Here is a tiny trained network, its code and every weight. The questions are about switching its units off for an input and a class, where a switched-off unit gives its printed mean instead of its output.

import numpy as np


def w(rows, s, z=0):
    codes = np.array(rows[::2]) - 128.0
    scale = np.full(codes.shape[1], s)
    scale[-1] = z or s
    return codes * scale


def norm(h):
    return h / np.sqrt((h * h).mean(-1, keepdims=True) + 1e-5)


def f(y):
    return np.maximum(y, 0)


def log_softmax(a):
    a = a - a.max(-1, keepdims=True)
    return a - np.log(np.exp(a).sum(-1, keepdims=True))


def net(x, mask):
    res = np.array(x, float).reshape(1, 6) / 4 @ E
    u = 0
    for l in range(2):
        y = f(norm(res) @ A[l][:, :-1].T + A[l][:, -1])
        res = res + np.where(mask[u : u + 12], y, B[l][:, -1]) @ B[l][:, :-1]
        u += 12
    return log_softmax(norm(res)[-1] @ U[:, :-1].T + U[:, -1])


A, B = {}, {}
E = w([
[203,129,155,3],'x0',
[63,128,170,52],'x1',
[145,222,201,139],'x2',
[199,65,226,167],'x3',
[152,149,120,88],'x4',
[94,97,188,86],'x5',
],0.0043)
A[0] = w([
[85,92,252,128,249],'L0N1',
[35,239,82,98,152],'L0N2',
[213,226,161,81,209],'L0N3',
[87,228,166,66,36],'L0N4',
[90,218,242,69,147],'L0N5',
[131,202,131,45,72],'L0N6',
[58,81,88,182,43],'L0N7',
[238,120,73,70,125],'L0N8',
[50,188,62,104,90],'L0N9',
[231,73,113,143,126],'L0N10',
[80,180,100,15,236],'L0N11',
[185,255,108,17,88],'L0N12',
],0.0075,0.0016)
B[0] = w([
[90,96,59,205,254],'L0N1',
[215,114,141,128,233],'L0N2',
[196,96,88,130,241],'L0N3',
[214,114,217,162,193],'L0N4',
[139,82,108,124,239],'L0N5',
[136,108,147,185,192],'L0N6',
[148,150,112,155,208],'L0N7',
[206,114,156,223,213],'L0N8',
[124,156,119,81,207],'L0N9',
[154,101,152,2,222],'L0N10',
[138,132,66,117,237],'L0N11',
[189,35,138,146,232],'L0N12',
],0.0068,0.0043)
A[1] = w([
[108,77,57,144,207],'L1N1',
[120,133,2,87,134],'L1N2',
[165,93,183,183,180],'L1N3',
[178,93,29,93,176],'L1N4',
[129,172,27,120,179],'L1N5',
[170,58,131,100,146],'L1N6',
[163,110,104,169,80],'L1N7',
[9,88,143,176,147],'L1N8',
[126,207,70,211,192],'L1N9',
[222,216,137,113,6],'L1N10',
[115,227,185,101,79],'L1N11',
[232,149,121,188,233],'L1N12',
],0.0092,0.0023)
B[1] = w([
[87,112,198,3,199],'L1N1',
[134,176,144,81,174],'L1N2',
[148,99,77,92,211],'L1N3',
[185,149,141,163,226],'L1N4',
[193,143,215,126,169],'L1N5',
[152,99,115,115,211],'L1N6',
[132,132,130,152,184],'L1N7',
[128,100,187,169,162],'L1N8',
[115,246,244,163,183],'L1N9',
[133,88,170,167,158],'L1N10',
[76,162,106,97,129],'L1N11',
[152,157,89,149,255],'L1N12',
],0.0062,0.0095)
U = w([
[247,79,86,100,184],'0',
[108,130,131,188,168],'1',
[88,144,36,108,1],'2',
[85,72,116,75,94],'3',
[146,211,120,30,120],'4',
],0.015,0.0063)

Each question gives the input, the list of numbers given to net, and the class t.
The units are the neurons (one row each of A and B). Each row of codes is followed by its name. A weight is (code - 128) times the scale printed after its matrix; where a second scale follows, it is the last column's (A, B and U).
mask holds one flag per neuron, layer by layer. A switched-off neuron (its flag False) gives its mean, the last column of its row in B, instead of its output. The means were averaged over made-up inputs and are rounded, as every weight is.
A unit's drop is (log p(t) with every unit on - log p(t) with that unit switched off) / (log p(t) with every unit on - log p(t) with every unit switched off).
most important unit: the unit with the biggest drop
top k neurons in layer l: the k neurons of layer l with the biggest drops, biggest first
drop of u: that unit's drop, to one decimal
input [-7,-1,-5,-2,3,6], class 1: most important unit	L0N10
input [2,3,-3,0,4,8], class 3: top 3 neurons in layer 1	(L1N1 L1N12 L1N5)
input [-3,1,-6,3,7,4], class 3: top 2 neurons in layer 1	(L1N1 L1N12)
input [-4,7,-6,0,-6,4], class 1: top 2 neurons in layer 1	(L1N8 L1N3)
input [-6,-8,3,-8,8,1], class 4: top 2 neurons in layer 1	(L1N9 L1N2)
input [-1,-4,-7,-8,6,-5], class 4: top 2 neurons in layer 1	(L1N2 L1N9)
input [-6,2,-7,-2,-4,-1], class 4: top 2 neurons in layer 1	(L1N1 L1N2)
input [5,3,-8,3,-4,7], class 3: drop of L0N2	0.2
input [-8,-7,-2,7,1,8], class 1: drop of L0N12	0.4
input [-1,7,-8,-4,0,0], class 4: drop of L1N2	0.1
input [-1,-3,-6,0,0,7], class 3: top 2 neurons in layer 1	(L1N1 L1N12)
